Below are the code and all the weights of a small trained network. Each question names an input and a target symbol and asks about switching units off, where a switched-off unit gives its printed mean instead of its output.

import numpy as np


def w(rows, s, z=0):
    codes = np.array(rows[::2]) - 128.0
    scale = np.full(codes.shape[1], s)
    scale[-1] = z or s
    return codes * scale


def f(y):
    return np.maximum(y, 0)


def softmax(a):
    e = np.exp(a - a.max(-1, keepdims=True))
    return e / e.sum(-1, keepdims=True)


def log_softmax(a):
    a = a - a.max(-1, keepdims=True)
    return a - np.log(np.exp(a).sum(-1, keepdims=True))


def net(x, mask):
    ids = ['ΛΠΣΦαγεζηθμξ'.index(c) for c in x.split()]
    T = len(ids)
    res = E[ids] + P[:T]
    r = res
    for j in range(3):
        rows = slice(2 * j, 2 * j + 2)
        q, k, v = (r @ M[0][rows].T for M in (Q, K, V))
        z = softmax(np.where(np.tri(T) > 0, q @ k.T / 2**0.5, -1e9)) @ v
        o = O[0][rows]
        res = res + np.where(mask[j], z, o[:, -1]) @ o[:, :-1]
    y = f(res @ A[0][:, :-1].T + A[0][:, -1])
    res = res + np.where(mask[3:27], y, B[0][:, -1]) @ B[0][:, :-1]
    return log_softmax(res[-1] @ U[:, :-1].T + U[:, -1])


Q, K, V, O, A, B = {}, {}, {}, {}, {}, {}
E = w([
[132,112,189],'Λ',
[85,204,33],'Π',
[89,89,78],'Σ',
[134,115,179],'Φ',
[189,131,27],'α',
[128,104,56],'γ',
[156,120,120],'ε',
[174,126,220],'ζ',
[198,116,77],'η',
[70,160,97],'θ',
[134,116,183],'μ',
[112,251,183],'ξ',
],0.026)
P = w([
[77,123,253],'0',
[109,169,167],'1',
[125,166,159],'2',
[116,162,161],'3',
[99,175,164],'4',
[100,178,163],'5',
[99,188,166],'6',
[88,186,177],'7',
[88,198,166],'8',
[80,186,174],'9',
],0.0047)
Q[0] = w([
[179,143,79],'h1',
[69,152,4],'h1',
[115,151,208],'h2',
[137,30,71],'h2',
[104,163,91],'h3',
[162,98,21],'h3',
],0.012)
K[0] = w([
[82,121,35],'h1',
[89,200,111],'h1',
[83,250,130],'h2',
[159,83,68],'h2',
[63,101,94],'h3',
[130,178,138],'h3',
],0.014)
V[0] = w([
[140,57,108],'h1',
[175,53,70],'h1',
[104,255,192],'h2',
[116,106,25],'h2',
[79,245,95],'h3',
[118,218,161],'h3',
],0.0093)
O[0] = w([
[183,132,1,42],'h1',
[171,114,58,31],'h1',
[201,133,63,253],'h2',
[85,218,160,82],'h2',
[153,140,145,209],'h3',
[179,130,130,229],'h3',
],0.0092,0.0055)
A[0] = w([
[166,144,77,156],'n1',
[221,40,114,2],'n2',
[19,79,96,84],'n3',
[156,174,110,185],'n4',
[207,169,94,106],'n5',
[55,91,40,91],'n6',
[69,138,60,70],'n7',
[119,54,209,52],'n8',
[158,255,119,55],'n9',
[13,63,93,146],'n10',
[134,210,219,39],'n11',
[56,71,68,135],'n12',
[64,113,183,24],'n13',
[78,149,157,1],'n14',
[137,216,139,111],'n15',
[147,89,188,58],'n16',
[197,204,116,136],'n17',
[137,48,208,156],'n18',
[63,92,184,34],'n19',
[144,8,28,170],'n20',
[70,145,173,4],'n21',
[147,104,177,66],'n22',
[42,193,49,92],'n23',
[179,181,138,75],'n24',
],0.0099,0.0088)
B[0] = w([
[49,85,121,182],'n1',
[148,153,209,202],'n2',
[127,213,169,146],'n3',
[36,100,150,202],'n4',
[121,44,143,195],'n5',
[166,169,81,147],'n6',
[220,126,78,145],'n7',
[197,148,54,187],'n8',
[235,85,116,198],'n9',
[109,222,218,153],'n10',
[61,77,108,209],'n11',
[141,180,128,144],'n12',
[178,52,107,144],'n13',
[144,76,72,137],'n14',
[143,82,180,194],'n15',
[144,138,69,179],'n16',
[69,105,144,222],'n17',
[106,187,82,244],'n18',
[203,78,134,142],'n19',
[26,151,116,197],'n20',
[172,75,105,144],'n21',
[147,130,64,168],'n22',
[254,110,38,175],'n23',
[121,116,126,169],'n24',
],0.0066,0.011)
U = w([
[115,192,116,255],'Λ',
[99,172,188,211],'Π',
[136,161,84,40],'Σ',
[147,160,83,118],'Φ',
[244,173,110,85],'α',
[153,131,20,52],'γ',
[147,165,85,110],'ε',
[52,145,55,118],'ζ',
[154,60,109,69],'η',
[135,236,100,92],'θ',
[128,202,55,101],'μ',
[151,150,83,150],'ξ',
],0.011,0.0053)

Each question gives the input, a string of symbols that net reads in full, and the target symbol t.
The units are the heads (2 rows each of Q, K, V and O) and the neurons (one row each of A and B). Each row of codes is followed by its name. A weight is (code - 128) times the scale printed after its matrix; where a second scale follows, it is the last column's (O, A, B and U).
mask holds one flag per unit, heads first, then neurons. A switched-off unit (its flag False) gives its mean, the last column of its rows in O or B, instead of its output. The means were averaged over made-up inputs and are rounded, as every weight is.
A unit's drop is (log p(t) with every unit on - log p(t) with that unit switched off) / (log p(t) with every unit on - log p(t) with every unit switched off).
The circuit of an input: a set's keep is (log p(t) with only the set's units on - log p(t) with every unit switched off) / (log p(t) with every unit on - log p(t) with every unit switched off). Starting from the 12 units with the biggest drops (on a tie, the unit counted first), units are removed one at a time, each time the one whose removal leaves the highest keep (on an exact tie, the one counted first), for as long as the keep stays at least 0.8.
circuit, biggest first: the units of the circuit, biggest drop first
unit that matters most: the unit with the biggest drop
top k neurons: the k neurons with the biggest drops, biggest first
heads that matter: for each layer, one digit per head in row order, 1 if its drop is at least 0.15 and else 0, layers parted by /
drop when u is switched off: that unit's drop, to one decimal
input ζ ξ ε γ, target η: heads that matter => 111
input ξ η ζ Σ θ ξ Φ, target η: heads that matter => 010
input ζ ζ Π ξ Π Π η ξ Λ, target η: unit that matters most => h2
input ζ α Σ ζ Λ ε ζ α ζ ζ, target α: circuit, biggest first => [h2 n8 n11]
input Σ Σ ζ Σ α α ζ Σ, target θ: heads that matter => 110
input α Σ α η Φ ζ α Φ ξ α, target η: top 2 neurons => [n5 n9]
input η ζ γ ε ζ α ξ Σ, target η: top 3 neurons => [n13 n19 n21]
input ζ Π ζ Π ζ ξ Λ α μ, target η: circuit, biggest first => [h2 n5]
input ξ η η, target η: heads that matter => 101
input ζ Σ α Π Σ γ, target Π: heads that matter => 010
input ζ γ Π Σ, target Π: heads that matter => 010
input ζ Σ ε, target ζ: heads that matter => 101
input ζ ζ ξ Σ, target η: top 4 neurons => [n13 n19 n11 n21]
input ζ α ζ ζ ζ α μ Φ ξ α, target η: unit that matters most => h3
input η α α ε ξ, target η: top 2 neurons => [n5 n9]
input ζ α ζ α ζ α ζ Σ ζ ε, target ζ: drop when n11 is switched off => -0.1
input η ζ ζ Σ, target θ: drop when n2 is switched off => 0.0
input α Σ ζ, target α: drop when n8 is switched off => 0.2
